Each row comes from the steps of one walk. Every step used is in the known rows, and no mark comes twice. Write the walk behind each row, first mark first.
Each row is shifted at random along 4 fixed directions that mean nothing.
Known rows:
pego, dasum, rufinoz, movafug, rasuni: [ -76  -59   42 -199   83  -52 -123  -64   39  -53    8  146 -195  123
   23 -137   49  -11 -142 -177  -76   97  -22  136  145  106  110   27
   14  -38 -283 -144  -77   67  237   39  145  154  -29  118 -154 -266
  263 -214   12 -163  174   39   75  159 -138  166 -111   68  -29  332
   20    6   14  -26 -173]
rufinoz, movafug, rasuni, kezuv, penavu, pego, dasum, fegun: [-150  -23  -46  -71  120   -5 -171  -72   74  -24  182   96   85  -45
  143 -147   27 -113 -304  123  -78  111   -1  -31   27   32    3 -155
   19   83  -28  189  -76  125  140   91  -49   53   26  204  -30   36
  195  200  -41  -28  157  -57 -197 -138   14   26 -118    9  158   66
  241   63   12  -36  104]
kores, dasum, rufinoz, sagak: [  25  143  -48  -49  -56   21  -64    3  -63  -42   67   24   39  -35
   33 -141   42   31 -236   89  116   62   10  134 -110  -40   13  -65
  -21  109 -221   69   15  -20  183   34 -151  -56  -52   68  -18 -129
  -52  -51 -138    4  219   56 -124  -37   78  153  120  108   -4  195
    7   53 -138  -96   32]
velu, kezuv, dasum, fegun, rufinoz, sagak, tisob: [ 389  139   92 -139  143  -51   82  128 -327  -64  138  282 -122 -157
 -238 -203  163    2 -173 -118  335   76   92  392 -199   12  -42   42
 -227   74 -273  142  -48   33  222 -149 -191   11   92  177  -51  -63
 -216 -389 -422   64  170  170 -132  122  198  -69  319  -70  180  518
 -236  172 -139  -17 -308]
tisob, dasum, rufinoz, penavu, pego: [-241  -80 -104 -248  113    4 -141 -164   85   36  -13   55   56  228
  188    2   97  124  -68   86 -103   34   82  -28   20   35 -214  -31
  180   23  -77 -166  100   38 -182  -80  216  217 -284  -49  -29  -76
  107   88  161 -150  255  -76   -6  -72 -103   63 -271  -15  -57  -52
   63  -31  101  -56 -203]
kezuv, penavu, kores, sagak, tisob, velu, dasum: [-280  -19 -112 -311  -47 -189 -243 -162 -308   27   27  -25    8  -22
  275   71   35   50  -37    0   44 -113  127  -11  164   14 -175  -10
   22 -106  -92  -98   93   -6  -63  105  160   56 -220  138  -13  -84
   75   55  111 -253   59  -99  -96   48  -31   78 -125  188  -88   11
  123  -57   30  -90   86]
kezuv, penavu, rasuni, rufinoz, sagak, tisob, velu, pego, dasum, fegun: [-258  -73  -43  -60 -143 -272 -250  -70 -290 -144  120 -149   53  -74
  182  -40  -77    1   97 -120 -156 -125 -110  -63  213 -132  -96  324
  -80 -230  195 -142  -89   76  -15  271  115 -111  -71  319  161  -49
   99 -125   91 -294 -303 -163  -89  300  -20  197  -96  197 -230  -39
   54  -46   57    2  259]
rasuni, kezuv, penavu, kores, rufinoz: [ 363  309 -102  -82 -161  -50  165   80 -194  -13  228  257   57 -178
 -157 -182   20 -107 -115  -15   82   16  -44  178  -98 -132   43  -60
 -250  183  -34  253 -173  -14  485   57 -316 -244  381  243  267  -35
 -268 -187 -485   72 -103   26 -458   38  156   91  332  122  104  334
 -168  175 -301  -98  157]
penavu, kores, dasum, fegun, movafug, sagak, tisob, velu: [ -70  128  -37 -190 -140 -193 -114  -83 -340   36  107   52   36 -104
  177 -150   -4   61  -73 -114  119  -12  -24  134   33    1  154  124
 -127 -158  -14  -45  -32   53  203  189  -18 -106   82  313   -7  -92
   82 -124   54 -106 -147   33 -234  124  -35  186  141  138  -92  175
   31   -7  -69 -138  218]
rasuni, rufinoz, penavu, kores, velu, pego, dasum, fegun, movafug, sagak: [ 145   41   48   33  -49 -167  231  200    5 -367    7  131  107 -167
 -152  -89  113  -12  342 -267 -154   94  -55  347  116   49   76  477
 -255 -165  273  -57 -225   -7  175   76  136 -105  152  163  150 -150
 -319 -566  -90  -13 -389  141 -192  386    4  306  165   19  -27  322
 -320  119   -8   51  165]
penavu, rasuni, rufinoz, movafug, sagak, tisob, velu, kezuv, dasum, fegun: [   1  -50 -118  513 -270 -158  256  312 -174 -311  161 -174  157 -283
 -202   39 -112  -11  278  -40 -205 -139 -238   74  -38 -177  -78  574
 -245 -202  424  -54 -171   91 -263  267  -19 -257  115   93  353   83
 -149 -106  129   93 -554 -140 -102  320    2  113   18  -18 -117  -85
  -18   60   -3   59  408]
tisob, velu, kezuv, penavu, rasuni, rufinoz: [  39 -152 -120   -1  225  116  120   66  141 -169   -9   96   22  110
 -119  240  154  -61   93   63 -164 -140   30   77   -3  -19 -411  -38
   38  107  113  106   64 -144 -327 -127  101  128 -212 -265  122   -2
  -77   87  -24    4  183  -33 -132  -16   -7 -146 -321  -66   20  -78
   26   74   74  109 -280]
sagak, rufinoz, rasuni, kezuv, penavu, pego, dasum, fegun: [ 121   34   87 -270  146 -187  -71  -33  -97  -25  105  343 -195   21
    7 -147  158  -94 -175 -221   22   77   42  196   98    7   28   79
 -137  -19  -74   54 -146   92  467   20  -31   91   54  351  -38 -156
   12 -426 -385  -93   48   -2  -97  164  110  117  128   -6    1  588
 -142  150  -38    8 -128]
rasuni, kezuv, penavu, kores, sagak, rufinoz, movafug: [-170 -147 -170   81    7   44   51   66   18 -153   37   17   63  -62
   14  183   45  -86    4   16 -160   19   59   39   77   13 -189  -18
   47   69   10   35    8  -32 -117   73  158  -18 -248  -61   17  -14
    6  186   88   -9  204  -87 -179   -1  -31   42 -190   64  -23    2
  219   28   53  -52  131]
dasum, rufinoz, movafug, rasuni, kezuv: [-121 -123 -140  211  -39   77   -2   55  132 -103   62  -99  112  -24
  -26    5 -128  -69 -113  108 -203   49  -85  -74   12   -6 -108  -54
   32   92   18   66  -46   55  -78  125   28  -66  -95  -70  -22   19
  175  299  111    5  131  -70 -141  -81  -92   30 -217   61   11 -175
  242    9   59   11  158]
penavu, pego, dasum, rufinoz, rasuni, kezuv, velu: [-303  -57 -104  -97  -33  -53 -278 -174  -87  -22  111  -47  108   47
  315  -44  -11  -79 -294   95  -33 -144  -45 -158   71  -52 -134 -122
  110   31  -45   82   81  -15   14  146  -49   15 -231   69   31  -58
  241  297  -27 -152  109 -142 -149 -138  -48  123 -303  164 -143  -63
  297   12  -31  -36  220]
sagak, tisob, dasum, rufinoz: [  28   -5  -54 -119   50  -53   20   31   -6  -12 -102  110  -89  135
  -57   -9  101  143   15  -22   41   39   99  146  -32   72 -135  113
   12    2  -78 -144   45   20 -128  -99  159  185  -66 -102   -6 -137
  -50 -181   76  -17  157   42  -11  103  -30    6  -47  -95  -16  167
 -116    4    0  -46 -325]
rasuni, kezuv, dasum, fegun, movafug, sagak, rufinoz, penavu, kores, velu, tisob: [ -77 -264 -108  312   26 -100  262  304   -9 -451  -63  -67  181 -206
 -106  277   55   -7  462 -102 -206   41   40  219  167  115 -350  441
 -178 -206  391 -114  -39   40 -386  101  371  -30 -261  -73  115   89
 -266 -182  228   24 -235   10 -101  263  -92   87 -165  -84  -43  -16
 -163   99  255   72  206]
rufinoz, rasuni, kezuv, dasum, fegun, tisob: [ 197  -77   54  -29  238   72  -13   57   18 -103   39  181   35  -72
  -49  -85  122  -68 -145   59  111  135   88  208 -133   65 -183 -230
 -113  117  -50  191   45   -1   48 -104  -63   82  -48   15 -156   87
 -102  -25 -220   98  268  180 -181  -95  149 -147   57 -140  151  240
 -151  160   52   35 -185]
kores, sagak, rufinoz, movafug, rasuni, kezuv, penavu, pego: [ 248  181 -151   89   95   20  106  180   96  -59   49  237   79 -130
 -250 -129  196 -140 -223   76  -51  173   48  221 -190   20   -1 -129
  -49  263   -6  271 -219  -29  202 -107 -113  -17  249   22  119  -43
 -144    6 -391  197  358   63 -318  -37  265  -28  147  -76  145  289
  186  139 -150  -16  -75]
rasuni, rufinoz, movafug, sagak: [ 425  277  -96  233   -4  268  201  225  137 -133  142  190  192 -165
 -336 -263  168 -107 -289  248   91   88  -84  300 -428  -20  132 -238
  -69  398 -235  391 -126 -137   53 -187 -399 -105  406 -233  190  -19
 -187  201 -290  380  352  300 -485 -151  189  -94  228  -73  310  123
  138  174 -227  -60  -99]
velu, dasum, rufinoz, rasuni, kezuv, penavu, kores, sagak, tisob: [-136   57 -225  261 -374 -132   54  116 -267 -153  228 -316  284 -324
  -14   -2 -244  -92    3  159 -153  -12  -46 -140   21 -197 -247  163
 -215   52  157   95 -105  106  -10  315 -135 -390  -32  134  260   49
 -140  232   64  -48 -232 -205 -411    0   77   95    1  239  -47 -176
   68    2  -82  -42  552]
penavu, rasuni, rufinoz, movafug, sagak, tisob, dasum: [  82   99 -105  202 -145   -6   83  113  -44 -132   78   49   38  -93
 -169 -148   72  -53  -15  -10 -116  -23 -159  128 -113  -73   87  131
  -76   19   10  -26 -157   10  -51   66   -1  -74  282  -35  209  -80
   23    1   32   78  -30   40 -172  186    9   29   42   -6  -60  100
  130   31  -88  -72   20]
pego, dasum, fegun, rasuni, rufinoz, movafug, sagak, tisob, velu: [-157  -51 -121  168  -16   28 -167   12  -51 -186   66 -147  166  -90
   15  -64  -17   28 -102  102  -88  -62 -116   66  -27    3  -46    4
  -10   13  -37  110  -10  -25 -262  105   -1  -58  -66  -78   23  -57
  218  296  286   -7  124   58 -338   16  -88   20 -189   56    2 -195
  311  -18  108  -20   90]
kores, penavu, pego, dasum, fegun, tisob, velu: [-255    7 -229  107   -4  -56  -53    7   72  -26  -14 -304  378  -22
  131   29  -76  149   61  302 -118    7   24 -134  -51  -34 -232   28
   16   29  390  139  104  -21 -424   40   30  -58 -128  -78  213  172
  -95  361  345   21  -83 -137 -318 -218   42  -34 -221  -80   -4 -531
  207  -66   56   16  183]
pego, dasum, fegun, tisob, velu: [ -42  -74   44  -58   36 -174   19   27  -81 -113  -65   -9    4   -5
   50  -45    5  170  196  -95   32  -39  -23  143   87   11  -28  253
 -110 -208  232 -108   43   43 -125   75   99   25  -58  151   59  -17
  -84 -277  140  -32 -271   22  -16  160  -31  109   31  -90  -79   45
 -169   25   67   31   13]
kezuv, penavu, pego, dasum, rufinoz: [-173 -193  -10  -27  128  -52  101  102  196 -178 -100   24   -6  127
  -22  175  159   97  277  -41 -187  111  113   90  140  110 -273  301
   88  -82  220 -239  -15   57 -300  -76  368  223 -232 -103  114  -98
 -151 -275  236  -37    2  -75  156  170  -82  107 -282 -130  -41   86
 -198   -3  119   14 -193]
fegun, movafug, rufinoz, sagak, tisob, velu, dasum, pego: [  72  208  -13 -188  -33 -208 -118    2 -311   89   71  156   21  -85
   28 -391   59   85 -164  -58  192    3   55  220  -95   70  158  112
  -41    2 -144   -4 -103   82  207    1  -76    7  228  266   40 -106
    4 -182 -219  -14   98   86 -159  121   89  106  208   40   -4  207
   59   31 -162  -95  -56]
rufinoz, movafug, fegun, tisob, dasum: [-168  -27 -148  224  -21   26  -58   65  -48  -66   45 -222  191  -67
   31 -124 -117   89    2  217  -44   12  -72  -58  -92   11  -31   28
   -3  -19   79   17   70   97 -358   57   30  -53  -38  -27   79  186
  103  344  332  100  -24  -45 -107  -92  -59  -52 -120  -68   92 -386
  201  -39   84  -60  173]
penavu, kores, rasuni, rufinoz, sagak: [ 112   -4  -52 -268  160  191 -185 -168   65  -66    1  182  -13  117
   26  -23  219 -176 -249  -27  -56   58   -4  107  -96    3  -95 -444
   69  247 -354  107   41 -216  237 -114  -19   92  -61 -197 -217 -187
  160  133 -210 -158  562  173 -276  -66   35  -35  -99  165  -21  280
  168   40  -39  -16 -249]
kores, sagak, rufinoz, rasuni, kezuv, dasum, pego: [ 200 -116  -85  273  352  208  201  325  502 -329 -239  190  140    9
 -288  171  351  -64  -30  212  -98  222  235  262 -292  173 -361  -91
   61  316   93  200    8 -121 -247 -304   90  307 -167 -479 -148  -48
 -386  -11 -154  321  633  206 -195 -111  243 -105  -57 -331  131  270
  -61  163   45  130 -435]
sagak, rufinoz, rasuni, kezuv, velu: [  82 -112  -64  -35  272   87  -71   35   88 -123  -97  207  -59   83
   11  117  225 -116 -154   -4   21  -84   91  159  -30   82 -222 -214
   70  129 -135  167   83 -165  -77 -158   32  202 -243 -196  -94  -63
   50   80 -253   64  440  107 -146  -69   51  -91 -188  -50   -7  175
   94  126   79   92 -267]
sagak, tisob, velu, pego, dasum: [ 243  299  -15 -188  -19 -258    4   53 -142   32  -80  204  -40  -53
  -90 -291  145   66  -55  -63  157  -48  113  211 -161   26  177  152
 -151   47   -8  119  -86  -52  207 -114 -168   79  360   71   73 -119
 -223 -329 -310  112  -36  141 -250   84  205   11  332 -116   64  287
 -132   82 -199   12 -216]
penavu, pego, dasum, rufinoz: [ 104  239   22  -67 -247 -251  121   48 -167    7  108   63  -21  -59
  -87 -268  -38   41   47 -155   14   21 -107   86    1 -103  201  372
 -170  -74  109  -93 -191   99  332  126 -125 -151  311  283  250 -155
 -142 -426 -166  -22 -393  -78  -57  215   61  254  234   45  -86  298
 -182   40 -237  -59  167]
movafug, sagak, rufinoz, rasuni, kezuv, penavu: [ -40 -109  -97  356  -51   62   52  185   52 -224   88  -52  121 -211
  -72  132    2 -100  -21  113 -147   -2  -48    4   34  -38 -160   45
  -65   30   97   97 -133  100 -128  115  -10  -94  -50   27  147   63
  -63  153   -1   88   30  -58 -178   73    0   46  -52   42    7  -51
   96   84   97   20  200]
pego, dasum, fegun, movafug: [-301 -180   43  166  -32  -34   -5   44   16 -117   50 -227   65  -40
   53   44 -153   65  151  -27 -113   15  -59  -89  173   48  -14  270
  -22 -174  211  -70   14  121 -210  195  156  -50 -173   72   42   50
  107   46  410  -48 -271 -132   75   90 -164   83 -186  -18  -35 -211
   56  -89   79   -2  231]
rufinoz, penavu, kores, kezuv, dasum, pego: [   3   52  -45  -84   12 -115   96   40   39  -65   62  157  129 -100
  126  -30   68  -20   71  -13  -64  141  148   73  -17   21  -57  112
  -91   -4  112  -23  -73  117  252   23   32   22    4  235  -73  -15
 -267 -229 -176   10  -51  -40 -154  -13   77  169  146  -49   16  283
 -291  104  -16   -5   91]
rasuni, kezuv, penavu, pego: [-116 -163  -20   55   91  -53   72   51  112  -65  -20   74   56  -24
   51  153   96  -15  154   12 -139   42   88   -8   93   34 -207   98
   60  -52  337  -30  -41   63 -152    7  216   84 -117   31   68  107
 -146  -63    7   19  -46 -110   92   35   27   -1 -134 -103  -19   -9
  -37   47   99    7   53]
kores, sagak, tisob, dasum, rufinoz: [-133  -16  -69  133 -237 -194   57  104 -130  -86  -66 -127   -4  -52
  -46   52  -73  196  163  -76  -59   12  -30   38   90  -55  -58  404
  -76 -192  200 -266  -60  109  -89  185  189  -71  -60  119  135 -127
 -133 -270  191  -99 -259 -140  120  304  -12  226   66   33 -224   80
  -71  -70  -48  -73  166]
rufinoz, movafug, rasuni, kezuv: [ -15  -60   64 -159   71  -79 -151 -123  -46   57   65  241 -187   -7
  101 -146   13 -113 -233 -188  -31   38  -36   71  137   49  183 -145
  -14  -48 -163   12 -111   79  417  116   50   51   67  278 -234  -90
  269 -102 -231 -135  117   10   79   80  -39   82   41   87  -33  313
  132   60   13  -29   34]
tisob, velu, penavu, pego, dasum, fegun, rasuni, kezuv: [-177   12  -86 -121   50 -169 -117 -123  -46  -27   86  -45  184  -54
  109  -66  -62   10  -35   74  -80 -102   -3  -51   90  -33 -185   28
  -70   -9  191  202   10   19  -53  110  -37  -76  -92  125   56   31
   77  125   43 -126  -93 -128 -298  -99    8   16 -161   38   74 -209
  130   16   44   64  119]
sagak, rufinoz, movafug, fegun, dasum: [ 248  -42   50  148  258  -41  253  323  125 -232 -175  192 -188   27
 -343  -52  212   43  274 -184  -35  154   52  417  -32  185   -6  334
 -123  -66   31  -69 -100   18 -130 -208  232  173  -14 -114   -8  -56
 -171 -494  -40  237   91  157  127  268   17    7   63 -261  137  329
 -295  111  127   84 -359]
kores, sagak, tisob, dasum: [  68  113  -83 -126  132   76  -85  -24   36   36 -104  148   -4   58
  -34  -36  212   68 -277  163  169   58  155  137 -201   74  -60 -245
   61  178 -216  116   93  -82  -55 -172  -25  189    5 -176  -97  -98
  -68  100  -57   69  466  134 -148 -123  149 -106   76 -101   89  179
  159   12  -96  -86 -327]
fegun, rasuni, rufinoz, sagak, tisob: [   3   24  -68    5  -24   45 -216  -93 -219  -13   84  -98   68  -96
  -10  -92  -20  -97 -151    0    7  -17  -48   11  -30  -45  -68 -218
   -6  106 -188  107  -33  -64   13   32  -33 -138  -13  -21  -65  -39
  172  239  -34 -107  273   58 -246  -10   40 -101  -55  160  -53  -62
  228  -26   35  -44   -2]
pego, dasum, rufinoz, penavu, rasuni, kezuv, velu, tisob: [ 102  -47 -129   51  112   17  150  116   33 -269   31   55  140  -35
  -88   53  132  -90   47   87  -79  -41   50  173  -35  -32 -372   13
  -91  115   68  123   29  -90 -190  -73   -8    9 -123 -141  192  -23
 -204  -17 -128   55  129   66 -300  -54   64  -67 -176  -61   52   56
 -130  142   46   89 -134]
rufinoz, penavu, kores, rasuni, kezuv, dasum, fegun, movafug: [ 203  173    7 -347  170   66 -114 -145 -109   67  260  352   41  -98
   78 -282  107 -184 -391  -21  119  163   83  197  -96   30   24 -425
 -162  216 -310  340  -58    5  590  -25 -232  -45  139  294 -159  -20
   62   17 -463  -49  339  130 -477 -166  126  -46  191   74  222  433
  -66  158 -139  -57  -70]
penavu, kores, rasuni, rufinoz, sagak, tisob, velu: [-244 -132  -98 -404   27  -76 -458 -362 -239   52  -32   48  -99  165
  349   46   86  -60 -183 -182 -100 -128  -27  -64  161  -25  -86 -276
  130  -55 -245 -151   98 -138  181  114  202   88 -247   40 -268 -205
  427  144    6 -441  340  -18 -114   88 -108   77 -230  306 -327  131
  324  -84   96  -65  -32]
tisob, velu, pego, dasum, rufinoz, movafug, rasuni: [ 106  175 -117  122  -89 -148  112  196  130 -172  -44   -7  135  -61
 -194 -258    1   74   69   34 -154   27  -63  148 -136   -2   96  296
 -115   70  121   55 -166   -3  -15    0  -97  -11  262  -30  196 -124
 -116 -153  -55  144 -117   49 -284  117   49  156   82  -71   51   13
  -41   51 -141   85  -11]
kores, sagak, rufinoz, rasuni: [   4   95  -66  222 -264 -155    4   97 -187  -68   57 -180   19 -169
 -109  -42 -143  -33   15 -123 -112  -25 -152  -46   44 -159  109  231
 -157  -78   79  -44 -173   41  222  226  -99 -282   80  209  135  -91
   -1 -101  -89  -63 -235 -132  -66  213   91  181  179  163 -231   74
   77  -31  -92   18  359]

Which walk is each row?
[ -35   27  -86 -363    7  -85  -99 -120 -245   -3   45   74  -37   52
   69  -18   77  -16 -111  -71   34   87  161  144   44   22 -191  -59
  -42   56 -339 -115   44  -28  159  -42  109   42 -216   29 -146 -212
   -7 -106  -47 -232  313   56 -171   11   20   55  -44  174   -8  276
  -62    1   31  -70 -159]
velu, dasum, rufinoz, penavu, kores, sagak, tisob
[ 153   84  -33 -138  210  -53   40   43   -5   11   44  268   91  -90
  -75 -123  180 -118  -50  -29   27   36  102  219   -4  138 -104 -118
  -31  100   90  235 -123  -59   78 -136   35   53  158   66  117   24
  -79  -67 -350   53  167   71 -185  -18  131  -96  -55  -66  189  109
   11  110  -81   44 -128]
fegun, movafug, rasuni, kezuv, velu, penavu, pego
[ 292   92 -112   30   89    7  217  176   64 -331   22   24  206 -105
 -268 -113   75 -102  177  -39 -161  119  -40  284  -40   46 -129   83
 -267  120  103  188 -114 -121   24  -49  -16 -117  176 -127  158  -66
 -191 -130  -72   63  -38  221 -524   55   54  -35   13  -37  142  107
 -145  126   12  100  -46]
pego, dasum, fegun, movafug, rasuni, rufinoz, penavu, kores, velu, tisob
[ 141  138 -176  -71  -83  -95   37   40 -285 -142  208   33  244 -168
   10 -202  -68  -39  -28  106   47  -71  -75  152  -45  -94 -233   -1
 -254   53   -4  156  -10   29   22   76 -186 -225   59  196  264   49
 -102   39 -186  -31 -131   22 -519  -10   41   66    3  137  152  -42
 -148  142  -57   -5  192]
movafug, fegun, tisob, dasum, rufinoz, rasuni, kezuv, velu, penavu, kores
[ 199  165 -106    3    0  -59  143  110   67 -102   44  223  208 -188
  -62 -139  174  -25  -95  126  -21  181  146  164 -223  -48  -99  -36
 -125  182  153  151 -139   66  193  -26 -129  -31  235  130   79  -50
 -367 -117 -284  160  131   89 -482  -41  267   38  291 -108   68  338
 -151  137 -149  -27  -33]
rufinoz, rasuni, kezuv, penavu, kores, sagak, tisob, dasum, pego
[-307  -46 -136  204 -247 -165 -170   11 -287  -78  143 -224  213 -198
  222  -40 -168   63  -56  138  -14 -216  -43 -176    0 -108 -106  238
    3 -103  169  -13   20  106 -187  271  -41 -114 -110  148  104   87
  -12  226  105 -100 -213 -215  -81   57  -10  124  -57  120 -168 -250
  228  -19  -42  -55  419]
rasuni, rufinoz, sagak, tisob, velu, kezuv, dasum, pego
[ -75   37 -134 -154   22 -134 -111  -29 -216  -48  118  187  -39  -75
   79  -29   83 -130 -242  -79   33    0   74  166  127   77 -154  -68
  -48  -13 -229   33  -57   18  214   59   95  -27  -48  169  -24 -136
  136  -28 -195 -186  264   -6 -122   59   31   63 -122  153   15  243
  120   78    4  -79   -4]
kores, velu, penavu, rasuni, kezuv, dasum, rufinoz, movafug, sagak, tisob
[-302  -65 -258 -297  104   60 -382 -206 -227  -40   72  -81  186  122
  302  122   74   52 -232  219   73 -119  100  -34    9   28 -416 -263
  150   89 -324   26  279 -131 -336  -39   97  127 -443 -153    1  -48
  233  457  214 -279  458  -25 -337 -159  -98  -36 -422  215   38 -250
  298  -65   65  -85  -99]
kezuv, velu, penavu, kores, rufinoz, sagak, tisob, dasum, fegun
[  -4   62 -100  -30  141    4 -120  -42  -58   -9  123   76  223 -138
   53 -123  119   -5 -203  214   68  103   86   63 -169  -34 -220 -199
  -11  143   75  234  -19   82 -117  -41  -80  -13   -1  116   44  115
  -42  221  -91   65  272   14 -394 -167  170 -131   18  -76  148  -13
  135   70   17  -41  -77]
rufinoz, sagak, tisob, dasum, fegun, rasuni, kezuv, penavu, pego
[ 181  101   81   86   14  -15   60  148  -67 -142  119  118  -47 -127
 -210 -211   63  -53 -129 -129   48  107  -94  249  -52   34  194  149
 -195   11 -154   85 -192   84  247   40 -149  -70  205  173   60 -156
   28 -231 -108   83    0  129 -220  191   30  110  192   -5   70  357
  -40   78  -92    0  -36]
pego, dasum, fegun, movafug, sagak, rufinoz, rasuni
[ 225  320  -80  104 -109  -75  -30  113 -165 -124  156   24  206 -278
 -112 -362  -13 -105 -243  125  139 -134  -54   92 -201  -99   63  -45
 -203  213  -32  454 -110  -74  193   23 -443 -200  295   99  252   16
 -177   85 -444  182  -59   46 -507  -78  205   32  206   62  110    9
   50  152 -301   34  184]
fegun, rufinoz, rasuni, kezuv, velu, pego, dasum
[ -82   62 -166 -326  -48  -69 -170 -184 -265    8  132  189   79  -25
  262  -52   71   -5 -293   63  105  -56   88  110   -9  -46 -158 -224
  -28   76 -235   63   85  -17  198   83  -58  -20 -160  188  -64  -95
   19  109 -193 -168  282   19 -383 -103   40  118   36  172  -48  237
  112   94  -32 -143   63]
rasuni, kezuv, dasum, rufinoz, penavu, kores, sagak, tisob, velu
[-248 -139   19 -198  146 -202 -240  -55 -159 -117   -6    6  -35    9
  228   73   14   93   17 -156   11  -50  120   65  262   79 -171  202
  -25 -203   19  -43   53   45   56   65  210  115 -418  276 -142  -85
    3 -256  -39 -249  -42 -136  115  152  -56  226 -167   95 -103   86
 -108   12  111   46   67]
kores, kezuv, velu, pego, dasum, fegun, rufinoz, penavu
[-357 -293   36 -291  127 -268 -364 -190 -312  -61   18  113 -100   30
  313   98  101   91   -1 -240  -23 -100   48   76  355   91 -279  170
   58 -346   28 -277   20  120  -94  131  442  186 -411  322 -115 -110
  251 -226   83 -438   -2 -142  234  331 -152  179 -330  151 -221  117
   45  -23  233  -30   13]
movafug, sagak, tisob, dasum, fegun, rufinoz, rasuni, kezuv, velu, penavu, pego
[ -70    7  -81  178  -75  -41  -87   24 -101 -160   73 -239  215 -121
  -71  -88  -32  -55   41   48 -124   37 -110  -31  -68  -90 -101  111
  -67   36  158   71  -74   -6 -166   95  -11 -166    8  -57   95    6
   34  149  167  -28  -24  -17 -282   32   62  -20  -91   42  -58 -136
  174  -35   45   10  138]
penavu, pego, dasum, fegun, rasuni, rufinoz, sagak, tisob
[ 259  162  -73  231   61   13  235  250  125 -271   33   14  225 -169
 -336 -102  159  -38  132   60 -105  172  -35  257 -194  -24  -63  217
 -195  111  132  137 -215   32 -102 -126 -105  -85  189  -58  220  -48
 -278 -166  -48  225   18  133 -427   62  132   26  129 -146  163  131
 -154  117   42  105 -130]
movafug, sagak, rufinoz, penavu, pego, dasum, fegun, rasuni
[-292 -100  -66   10  -48 -216 -146  -17 -235  -92  142   17   71 -137
  183  -75    9  108  -41  -42  -32  -54  -41   65  141    0  -34  243
   -3 -203  189  -60  -78  178 -113  211  142  -31  -89  343  131   14
  109  -25  163  -94 -150 -141  -90  167  -81  189 -100   40 -100  -23
  206   20   81 -116  268]
rasuni, kezuv, penavu, pego, dasum, fegun, rufinoz, movafug, sagak, tisob, velu
[  62  273 -136 -183  129   -7 -252  -98 -205   91  269  178   31  -80
   11 -355   49 -210 -529  121  122   37   12   65  -99   27   85 -341
  -66  275 -382  426 -100   50  351  -36 -292  -57  182  216  -11  -10
  259  298 -311   33  421    4 -488 -234  117  -80    4   90  285  140
  352  111 -107 -101  -33]
sagak, rufinoz, movafug, fegun, rasuni, kezuv, penavu, pego, dasum
[-154   86  -19 -417   52 -115 -510 -332 -272  107  177   70   -6   55
  289 -307  -98  -29 -570   34  151 -169  -34 -102   27  -48   30 -305
  -14  101 -363  283   93  -11  364  130 -270    6 -111  266 -225  -92
  392  270 -218 -280  232  -43 -342 -167  -10   82  -66  254  -18    0
  349   22 -101  -38   57]
tisob, velu, pego, dasum, fegun, rufinoz, rasuni, kezuv
[-332 -150    4 -329   48 -155 -503 -262 -243  -18  -10  -16  -72  137
  345  -52   21   61 -235  -66   41 -144   20  -41  148   35  -46  -14
  112 -113 -207  -89  136  -37    7  115  138  179 -301   90 -251 -141
  314   69  109 -361  194   -9    4   98  -81  123 -196  192 -163   28
  293  -66   96  -59  -20]
rasuni, rufinoz, sagak, tisob, velu, pego, dasum, fegun
[ -47   56  -60  -57   42  -59 -261  -18 -282 -111   98  -14  145 -154
  115 -162   39  -28 -299  118  236  -94   61   79  -89    1 -120  -88
  -34   84 -136  274   76  -41  -50   17 -169  -17 -115   73   -4   28
   -6  180 -163  -24  205   52 -323  -84  109    5  -22   94   78  -27
  210   69  -75  -32   59]
rasuni, kezuv, velu, pego, dasum, fegun, rufinoz, sagak, tisob
[  35  188 -124    4   -3   68  -64   14  -23  -73  167   16  198  -58
  -14 -159   86  -61 -303  222   52   62  -30   50 -193  -43   20  -69
  -42  180 -207  194  -54   40   27  -50 -252  -28   91    9  126  -27
   -2  220  -37   77  220   65 -423 -166   73   40   44   27  179   38
  196   72  -35  -46   -6]
movafug, sagak, rufinoz, penavu, pego, dasum, fegun
[-310 -252  -10 -286  166  -46 -157 -149  -71  -47   18  193 -139  140
  242  169   94   61  -49 -206  -67   44   79  100  266  142 -104   66
   44 -194 -180 -226   59  132   63   94  379  218 -426  207 -283 -164
  246 -117  215 -293  179  -85   69  166 -254  208 -227   95 -109  260
   74  -21  191  -88  -82]
tisob, dasum, fegun, movafug, sagak, rufinoz, penavu, kores, kezuv
[-227  -88 -245  -49  -45  -37  -41    7  -96 -132   16  -85  190  -38
  119  183    9   35  -35  221  -42  -86  131   -1   30   -6 -442  -27
   21   85   47   68  135  -44 -318   75   98   11 -333 -148   78   -9
  -94  276  169  -75  194  -91 -323 -111  -11   21 -256  109   13 -163
  168   13   36  -57   90]
rasuni, kezuv, penavu, kores, sagak, tisob, velu, dasum, rufinoz
